The same points and some others measured another way (B), then each row and its match in B
B (72 x 19)
-25 -302 -160 -126 13 85 -52 144 13 -144 48 59 139 -92 99 126 197 -257 194
145 7 166 -41 24 55 -34 -324 48 163 39 -2 -95 -98 109 24 -166 117 -6
-88 243 -97 291 257 -150 149 -93 -98 93 40 397 -186 -54 -138 18 -159 131 -5
-18 -171 57 6 -44 95 -19 79 -3 -140 -124 -43 88 -33 -38 -25 -101 -194 244
198 -205 240 -119 -69 233 25 -173 21 81 -112 -282 107 116 171 -246 172 63 206
-99 -120 88 -292 -171 240 -87 -259 -4 103 62 -48 -34 -167 -1 -84 24 -118 -28
-50 -238 6 25 53 55 10 234 0 -47 -127 -3 92 64 -85 -54 61 -208 349
-98 -124 11 8 34 89 19 57 -51 -49 -66 71 34 -6 -102 -97 33 -168 188
84 -118 34 84 92 -22 -23 81 81 -86 -107 20 88 -66 -1 36 -190 -76 266
84 -24 -1 5 -34 -70 194 190 12 -64 -198 -154 136 -43 -37 -102 -75 119 287
139 77 286 -2 -134 27 -22 -285 -2 57 -58 -130 -138 -37 -34 34 -441 63 -31
-37 48 141 -106 -110 89 150 -345 -190 135 40 37 -197 -153 49 36 5 92 -130
41 32 -54 280 349 -186 105 -87 -132 95 125 433 -229 1 31 272 -6 30 0
-65 -174 -221 -310 -268 126 -160 85 13 51 253 -85 -35 157 4 141 175 -259 -86
-82 84 129 37 -31 102 34 -165 -41 -5 -101 41 -42 -84 -156 -189 -227 -13 63
-160 0 -224 -124 -111 -77 272 263 -131 -157 -80 19 97 -186 -137 -18 95 -9 125
2 56 82 215 141 5 124 -109 -138 -78 -60 170 -63 54 -73 -86 -71 -7 65
-72 -44 59 -221 -258 199 49 -185 -51 82 -19 -141 -25 -148 56 -73 14 3 20
8 -326 44 -217 -41 208 -106 124 111 -103 -102 -169 254 4 -38 -238 132 -236 314
-148 -27 -60 -283 -296 315 -42 -279 -41 -27 86 -66 35 -198 81 -130 79 -92 -98
111 215 108 19 -29 -125 168 -294 -48 172 9 45 -204 -232 55 151 -327 306 -98
176 -170 100 111 392 -84 42 -96 -63 147 101 244 -109 165 50 61 229 2 88
52 35 85 -119 -228 88 -58 -254 -36 37 93 -89 -136 -29 41 116 -226 -23 -144
53 -129 136 -120 -30 214 -30 -183 24 33 -39 -101 82 10 46 -238 92 -31 121
-33 -71 83 -217 -103 210 -33 -271 -19 157 72 -42 -46 -59 37 -140 116 -12 -29
150 -8 91 256 391 -142 71 -203 -94 108 94 350 -191 43 66 172 -7 69 10
126 -282 91 96 187 -63 -48 147 37 170 -20 53 -74 169 46 192 41 -134 309
16 -142 -77 -57 -21 -12 -28 131 77 93 0 -19 11 -32 38 125 -34 -67 214
-103 -155 -193 -101 -103 44 -19 255 82 9 -36 -39 109 -65 -17 33 30 -141 272
92 -23 38 -218 -287 45 -136 -24 102 170 94 -261 -89 167 -54 56 -209 -34 -28
71 -222 31 -101 -69 118 -53 101 117 -67 -122 -172 188 -45 56 -80 -31 -109 311
1 128 78 -21 -20 45 -44 -401 19 83 77 151 -145 -320 61 118 -346 79 -117
138 -55 177 -198 -182 109 37 -177 64 140 -76 -269 18 -89 95 -88 -106 142 106
59 -165 -6 25 143 41 12 74 22 11 -29 44 78 88 4 -93 138 -69 231
3 85 224 -123 -137 119 -83 -443 30 104 14 1 -145 -306 1 35 -428 36 -107
-67 -133 53 -60 -28 168 15 66 10 7 -126 -84 112 78 -110 -296 95 -104 257
71 -248 -74 -26 109 7 -46 92 56 -97 15 83 101 -95 110 158 50 -162 218
-20 155 -98 275 224 -263 356 -18 -294 -19 30 375 -230 -99 -13 270 4 152 -43
-123 91 33 -87 -66 120 7 -325 -75 104 89 144 -143 -189 -31 -28 -97 6 -128
210 -71 67 247 304 -210 182 56 -80 76 -41 156 -95 97 79 180 25 121 195
-55 75 -69 77 0 27 40 -98 -20 13 10 132 -46 -119 12 25 -130 25 52
-40 -19 -169 -11 46 91 3 -215 -66 -49 172 243 -32 -183 177 137 107 -45 -79
17 -147 28 157 57 -48 36 243 -75 -76 -89 22 -18 240 -132 49 -46 -195 245
51 -277 122 -65 47 80 -50 61 29 20 -76 -45 50 23 -3 0 38 -180 264
-47 147 -77 -10 -31 -30 33 -279 -36 100 127 208 -175 -302 83 229 -225 99 -130
-1 -118 -69 -98 -133 -51 196 326 -20 -128 -194 -193 167 -64 -78 -52 2 -10 307
36 152 -136 226 156 -221 87 -73 -175 70 233 352 -313 141 -33 357 -94 19 -201
15 -36 74 113 39 53 77 -21 -100 -118 -78 38 8 84 -64 -94 -45 -77 116
-12 -162 -168 -122 -127 11 105 199 -13 -135 -54 -77 138 -165 97 124 71 -72 210
112 105 -115 477 563 -309 178 -70 -157 30 138 602 -225 44 50 296 17 116 -2
-112 -46 114 11 -28 142 80 -194 -205 -153 -32 125 -63 -92 -73 -50 -20 -166 -26
-17 -121 -46 -67 -52 76 -45 141 107 31 -72 -90 108 23 -54 -114 -33 -81 266
65 -25 99 -8 -166 164 61 -137 -87 -165 -79 -144 56 31 58 -109 -64 -33 45
94 -157 32 178 195 -116 78 167 -175 -33 42 138 -122 375 -99 126 143 -172 96
-72 -194 -21 -263 -256 287 -83 128 140 -7 -134 -311 252 24 -44 -346 91 -139 315
52 -189 3 -17 54 98 -10 108 51 14 -65 -63 120 130 3 -157 141 -86 276
92 -155 20 -105 -102 16 -60 14 -59 83 143 -73 -128 258 5 166 67 -150 -32
66 -45 195 73 38 109 72 -189 -120 -109 -86 10 -9 39 -17 -138 -41 -42 61
-162 53 -107 -253 -257 259 -49 -348 -16 -23 123 41 -2 -349 101 -31 -50 -38 -150
124 -292 231 -122 125 124 -88 -85 51 105 -33 -60 42 98 -6 -131 122 -131 205
9 161 -59 292 328 -190 114 -227 -137 78 146 497 -265 -125 26 278 -139 96 -106
227 -219 115 -24 48 3 -1 76 123 76 -109 -175 107 51 129 8 -16 36 324
-15 -171 54 -193 41 158 -75 -136 20 76 69 28 33 -21 -24 -148 157 -116 57
-172 33 -95 -1 -19 59 52 -133 -134 66 110 227 -159 -104 -32 94 22 -82 -62
90 54 292 -78 -152 188 -40 -397 45 -19 -114 -160 11 -199 22 -170 -374 73 14
68 -56 -5 -58 110 -44 262 -62 -192 -53 19 84 -1 -36 37 -36 280 90 -4
-21 -102 79 -154 -87 177 -47 -138 30 49 -16 -74 41 -61 -3 -145 3 -66 93
-79 -127 209 -136 -287 294 0 -132 -109 -129 -145 -220 43 9 -59 -197 -61 -198 96
38 -57 9 -122 -156 130 43 -96 25 43 -43 -145 59 -91 114 -63 8 59 116
162 -432 177 -232 -39 216 -58 130 100 72 -130 -340 215 218 71 -251 318 -138 390
120 60 78 102 186 -35 6 -306 -10 157 103 205 -162 -64 87 94 -116 124 -46
-202 -15 -201 -263 -135 30 266 44 -219 -144 35 71 44 -232 -97 -67 275 -36 -70
Rows of B count from 0, top down.

-112 144 126 117 250 -6 -379 123 285 211 -57 185 14 -31 -142 26 -58 -219 -116 -69 -203 10 131 168 77 2 115 -97 -187 -> 40
-62 89 119 134 17 110 41 -1 65 48 117 64 20 12 -31 -13 -14 -60 -193 -95 48 2 1 7 -186 -73 239 -95 151 -> 24
-35 -32 248 -2 -60 -29 226 -166 -94 -330 -316 -28 194 -79 -93 17 203 -269 -168 57 -137 -33 -313 -251 -19 -112 113 58 -322 -> 15
-103 -145 -47 -34 109 -95 108 -28 111 202 -148 -101 -98 -70 163 46 -44 88 -22 -198 -7 33 47 125 198 62 -284 216 -25 -> 5
-115 104 111 14 242 125 -450 109 338 114 -70 40 -162 -166 -113 -369 -97 -205 -98 -104 -69 267 14 11 -96 -8 196 -209 153 -> 14
-53 -379 -40 -248 -77 -20 286 61 -170 -101 -86 -131 129 -429 276 33 129 243 97 52 0 -233 -98 -154 313 13 -378 265 -309 -> 37
-162 64 -363 114 -3 -77 -55 42 100 131 327 95 197 141 -78 -80 -100 -43 46 -67 -231 -129 -11 130 85 165 121 35 -268 -> 41
-35 24 18 202 121 11 147 -116 -107 -205 -23 114 13 -53 104 35 84 -25 -182 -61 107 -76 -48 -107 26 -188 -123 4 17 -> 34
-163 -98 -28 -155 112 61 -202 255 370 596 89 -32 -98 -156 61 -22 -202 165 82 -228 -45 -62 305 348 166 195 -80 44 34 -> 26
-50 -31 -87 48 45 -132 212 -126 -114 33 -5 -48 36 -18 128 141 86 37 -58 -93 -52 -35 -13 57 142 -62 -120 212 35 -> 60
-207 100 -82 -172 205 -44 -358 65 332 288 -149 10 -61 -157 -148 -265 -59 -176 153 -183 -212 -2 116 176 227 25 6 -63 0 -> 64
-169 -7 -297 289 -4 16 126 -33 32 -221 244 211 183 149 6 -128 -102 -18 -74 -73 22 -236 -142 -116 -7 65 -62 -61 -402 -> 36
-157 26 -43 -93 103 0 -208 100 314 409 21 -51 -68 -39 -62 -121 -129 -43 39 -197 -148 74 130 243 71 132 98 8 69 -> 70
-82 -101 -66 -249 272 115 -351 232 411 400 -197 -45 -130 -294 -32 -256 -119 22 142 -166 -144 5 253 230 365 162 -275 -11 -131 -> 42
-167 2 111 -130 328 -96 -545 216 567 601 -289 -26 -168 -97 -113 -42 -183 -178 34 -205 -327 199 236 393 268 226 -66 65 -199 -> 54
-124 -62 -216 -34 3 -77 83 -31 39 129 101 -84 28 -25 77 -80 -26 52 42 -122 -93 -2 -22 82 114 79 -40 149 7 -> 49
-77 153 -3 181 48 57 -5 -86 -5 -116 138 86 33 31 -51 -130 29 -137 -176 -59 8 59 -90 -76 -180 -126 255 -115 175 -> 7
-35 300 33 -21 85 -48 143 -212 -190 -52 -69 130 184 -68 -152 157 275 -200 0 -66 -103 -327 111 61 188 -380 114 -45 211 -> 67
-177 -101 124 -238 -57 2 -15 -46 288 -8 -392 -169 46 -102 -189 -331 -11 -271 39 -111 -207 103 -271 -110 24 140 123 14 -314 -> 71
-166 -65 -98 107 -10 217 55 29 187 -50 180 16 -109 -32 73 -401 -183 86 -103 -205 252 44 -88 -127 -235 47 55 -171 162 -> 59
-7 111 -13 -24 41 434 -99 120 226 -27 131 94 42 -113 -217 -461 -60 -82 -60 -88 77 -85 55 -73 -137 -13 238 -377 94 -> 53
-55 -78 212 -111 -16 16 257 -32 -128 4 -114 16 113 -263 107 218 162 65 -48 -44 64 -294 53 -29 136 -201 -95 88 -2 -> 11
-126 -105 -210 -34 73 -219 157 -68 -24 125 -68 -22 90 -41 129 164 42 61 83 -118 -154 -182 33 133 370 39 -325 284 -250 -> 30
-64 82 -186 82 57 -140 228 -195 -198 -112 27 61 146 3 42 113 159 -36 -8 -64 -79 -212 -19 2 213 -176 -121 133 -20 -> 3
-58 -191 74 -110 69 -64 113 80 -29 157 -90 -9 75 -260 182 245 75 142 7 -38 -57 -210 111 92 300 -18 -281 218 -211 -> 17
-134 0 171 58 250 96 -374 154 364 166 -124 79 -166 -160 -12 -200 -144 -116 -128 -134 -8 167 65 49 -29 31 15 -134 -24 -> 35
-41 12 -147 21 -181 -219 508 -225 -379 -169 75 29 423 65 9 372 269 -42 1 61 -228 -407 -136 -30 231 -120 1 277 -328 -> 48
-86 91 -71 302 109 -27 113 -129 -89 -284 43 220 129 66 6 32 61 -118 -166 -37 24 -177 -103 -130 25 -157 -60 -47 -204 -> 8
-38 59 53 138 166 6 107 -134 -137 -260 -123 150 48 -145 61 42 155 -79 -130 -38 75 -163 -27 -138 131 -278 -174 -24 -14 -> 16
-103 58 -115 127 86 48 129 -140 -107 -332 -5 154 83 -109 23 -163 92 -67 -49 -61 104 -221 -103 -210 76 -219 -127 -103 -41 -> 50
0 133 66 213 16 63 102 -102 -108 -138 164 61 55 36 -4 -2 77 -92 -249 -17 28 76 -94 -87 -215 -155 273 -58 219 -> 38
-50 -109 -242 55 28 -157 221 -100 -162 -9 108 -71 56 -31 205 86 69 122 -20 -56 -71 -18 -52 28 188 4 -199 269 -29 -> 31
-242 -87 -216 -39 166 -68 -207 40 420 230 -151 -65 -148 11 -15 -341 -220 -72 82 -271 -114 137 -20 124 156 237 -191 52 -193 -> 18
49 66 183 236 101 55 -10 -57 -104 -165 81 31 -34 -55 80 13 93 -96 -333 44 24 254 -119 -120 -228 -155 224 -14 216 -> 2
34 138 93 229 -42 -25 289 -120 -215 -50 168 111 217 126 -10 343 152 -63 -247 11 -58 -155 -5 36 -82 -159 219 72 13 -> 27
